Here is a tiny trained network, its code and every weight. The questions are about switching its units off for an input and a target symbol, where a switched-off unit gives its printed mean instead of its output.

import numpy as np


def w(rows, s, z=0):
    codes = np.array(rows[::2]) - 128.0
    scale = np.full(codes.shape[1], s)
    scale[-1] = z or s
    return codes * scale


def norm(h):
    return h / np.sqrt((h * h).mean(-1, keepdims=True) + 1e-5)


def f(y):
    return y / 2 * (1 + np.tanh(0.7978845608 * (y + 0.044715 * y**3)))


def softmax(a):
    e = np.exp(a - a.max(-1, keepdims=True))
    return e / e.sum(-1, keepdims=True)


def log_softmax(a):
    a = a - a.max(-1, keepdims=True)
    return a - np.log(np.exp(a).sum(-1, keepdims=True))


def net(x, mask):
    ids = ['βγεζημξπτψ'.index(c) for c in x.split()]
    T = len(ids)
    res = E[ids] + P[:T]
    q, k, v = (norm(res) @ M[0].T for M in (Q, K, V))
    z = softmax(np.where(np.tri(T) > 0, q @ k.T / 4**0.5, -1e9)) @ v
    res = res + np.where(mask[0], z, O[0][:, -1]) @ O[0][:, :-1]
    y = f(norm(res) @ A[0][:, :-1].T + A[0][:, -1])
    res = res + np.where(mask[1:17], y, B[0][:, -1]) @ B[0][:, :-1]
    return log_softmax(norm(res)[-1] @ U[:, :-1].T + U[:, -1])


Q, K, V, O, A, B = {}, {}, {}, {}, {}, {}
E = w([
[172,181,93,131],'β',
[162,76,153,98],'γ',
[167,151,119,130],'ε',
[153,67,149,123],'ζ',
[176,194,96,117],'η',
[161,131,111,80],'μ',
[160,171,104,119],'ξ',
[96,239,163,253],'π',
[136,4,129,123],'τ',
[138,4,149,91],'ψ',
],0.012)
P = w([
[76,127,178,130],'0',
[207,148,155,168],'1',
[173,134,59,107],'2',
[37,5,106,252],'3',
[206,145,154,170],'4',
[177,113,60,87],'5',
[68,87,81,169],'6',
[206,142,156,170],'7',
[167,112,74,76],'8',
[62,105,41,151],'9',
[208,141,158,169],'10',
[129,104,113,46],'11',
[41,118,44,115],'12',
],0.014)
Q[0] = w([
[113,168,156,68],'H0',
[19,118,146,130],'H0',
[217,170,254,112],'H0',
[69,128,50,105],'H0',
],0.0096)
K[0] = w([
[143,183,112,114],'H0',
[145,111,85,98],'H0',
[83,165,251,66],'H0',
[163,129,79,186],'H0',
],0.019)
V[0] = w([
[95,123,127,254],'H0',
[69,92,40,38],'H0',
[186,84,115,62],'H0',
[107,93,163,189],'H0',
],0.0087)
O[0] = w([
[30,81,219,90,236],'H0',
[145,111,77,254,81],'H0',
[199,172,98,151,105],'H0',
[58,219,176,99,250],'H0',
],0.0096,0.0012)
A[0] = w([
[143,140,144,25,168],'N0',
[168,183,107,105,83],'N1',
[44,58,73,161,194],'N2',
[104,92,40,164,189],'N3',
[109,211,184,200,10],'N4',
[140,163,67,113,96],'N5',
[186,99,115,226,105],'N6',
[164,93,118,101,91],'N7',
[95,132,34,194,242],'N8',
[110,249,87,99,83],'N9',
[47,162,145,200,152],'N10',
[201,80,150,95,187],'N11',
[160,141,56,121,91],'N12',
[184,157,227,131,2],'N13',
[189,164,69,13,83],'N14',
[15,106,32,108,180],'N15',
],0.012,0.0039)
B[0] = w([
[169,114,137,211,251],'N0',
[121,75,156,157,159],'N1',
[2,161,119,210,251],'N2',
[6,44,115,125,230],'N3',
[177,115,91,41,153],'N4',
[150,72,173,124,147],'N5',
[64,187,149,135,207],'N6',
[181,144,101,104,155],'N7',
[61,91,138,112,253],'N8',
[46,148,117,58,169],'N9',
[187,6,134,126,191],'N10',
[130,169,89,95,230],'N11',
[150,117,160,175,164],'N12',
[46,90,86,105,165],'N13',
[156,80,138,124,243],'N14',
[77,181,67,125,235],'N15',
],0.0088,0.0062)
U = w([
[167,189,67,239,89],'β',
[164,40,162,123,40],'γ',
[110,114,205,113,17],'ε',
[144,4,3,40,19],'ζ',
[72,119,34,113,255],'η',
[49,87,250,223,181],'μ',
[164,190,91,119,97],'ξ',
[178,112,67,116,69],'π',
[98,117,112,13,48],'τ',
[147,248,105,147,114],'ψ',
],0.011,0.0063)

Each question gives the input, a string of symbols that net reads in full, and the target symbol t.
The units are the heads (4 rows each of Q, K, V and O) and the neurons (one row each of A and B). Each row of codes is followed by its name. A weight is (code - 128) times the scale printed after its matrix; where a second scale follows, it is the last column's (O, A, B and U).
mask holds one flag per unit, heads first, then neurons. A switched-off unit (its flag False) gives its mean, the last column of its rows in O or B, instead of its output. The means were averaged over made-up inputs and are rounded, as every weight is.
A unit's drop is (log p(t) with every unit on - log p(t) with that unit switched off) / (log p(t) with every unit on - log p(t) with every unit switched off).
The circuit of an input: a set's keep is (log p(t) with only the set's units on - log p(t) with every unit switched off) / (log p(t) with every unit on - log p(t) with every unit switched off). Starting from the 12 units with the biggest drops (on a tie, the unit counted first), units are removed one at a time, each time the one whose removal leaves the highest keep (on an exact tie, the one counted first), for as long as the keep stays at least 0.8.
circuit, biggest first: the units of the circuit, biggest drop first
most important unit: the unit with the biggest drop
top k neurons: the k neurons with the biggest drops, biggest first
drop of u: that unit's drop, to one decimal
input ζ ψ τ ε τ ξ ψ τ, target τ: top 4 neurons	[N2 N13 N11 N10]
input ψ β ψ μ ε β π η ξ ζ π, target ψ: circuit, biggest first	[H0 N4 N0]
input ξ ζ μ π π τ η ζ, target ζ: top 4 neurons	[N2 N13 N6 N11]
input μ ψ η η ε, target β: circuit, biggest first	[H0]
input β μ π ξ γ τ η ψ γ γ β, target γ: top 2 neurons	[N2 N15]
input τ ψ τ ζ π π ψ ψ, target η: top 2 neurons	[N13 N11]
input β β μ ψ μ, target γ: top 2 neurons	[N0 N15]
input β β γ ζ γ η μ ξ β μ η, target γ: top 3 neurons	[N2 N0 N15]
input ψ π ψ ξ τ ξ, target τ: circuit, biggest first	[H0 N2]
input τ π η β γ, target η: top 2 neurons	[N13 N10]
input ψ τ π β γ ζ β ε π β μ, target ψ: top 2 neurons	[N3 N10]
input ξ ξ ξ π μ γ η μ β ε τ, target ζ: top 3 neurons	[N11 N6 N12]
input μ ξ π ε μ ζ ζ ψ π ε π, target β: top 2 neurons	[N2 N4]
input ξ ψ ψ β ζ γ ψ π μ η β, target ζ: most important unit	H0
input μ μ ψ ζ μ β ζ η τ ψ τ, target β: drop of H0	0.7
input η ξ π π π ψ ξ ξ β π ζ π, target τ: drop of N3	0.2
input ψ ξ β μ ζ τ η γ, target ψ: drop of N14	0.0
input τ π η μ ζ, target η: drop of N5	0.1
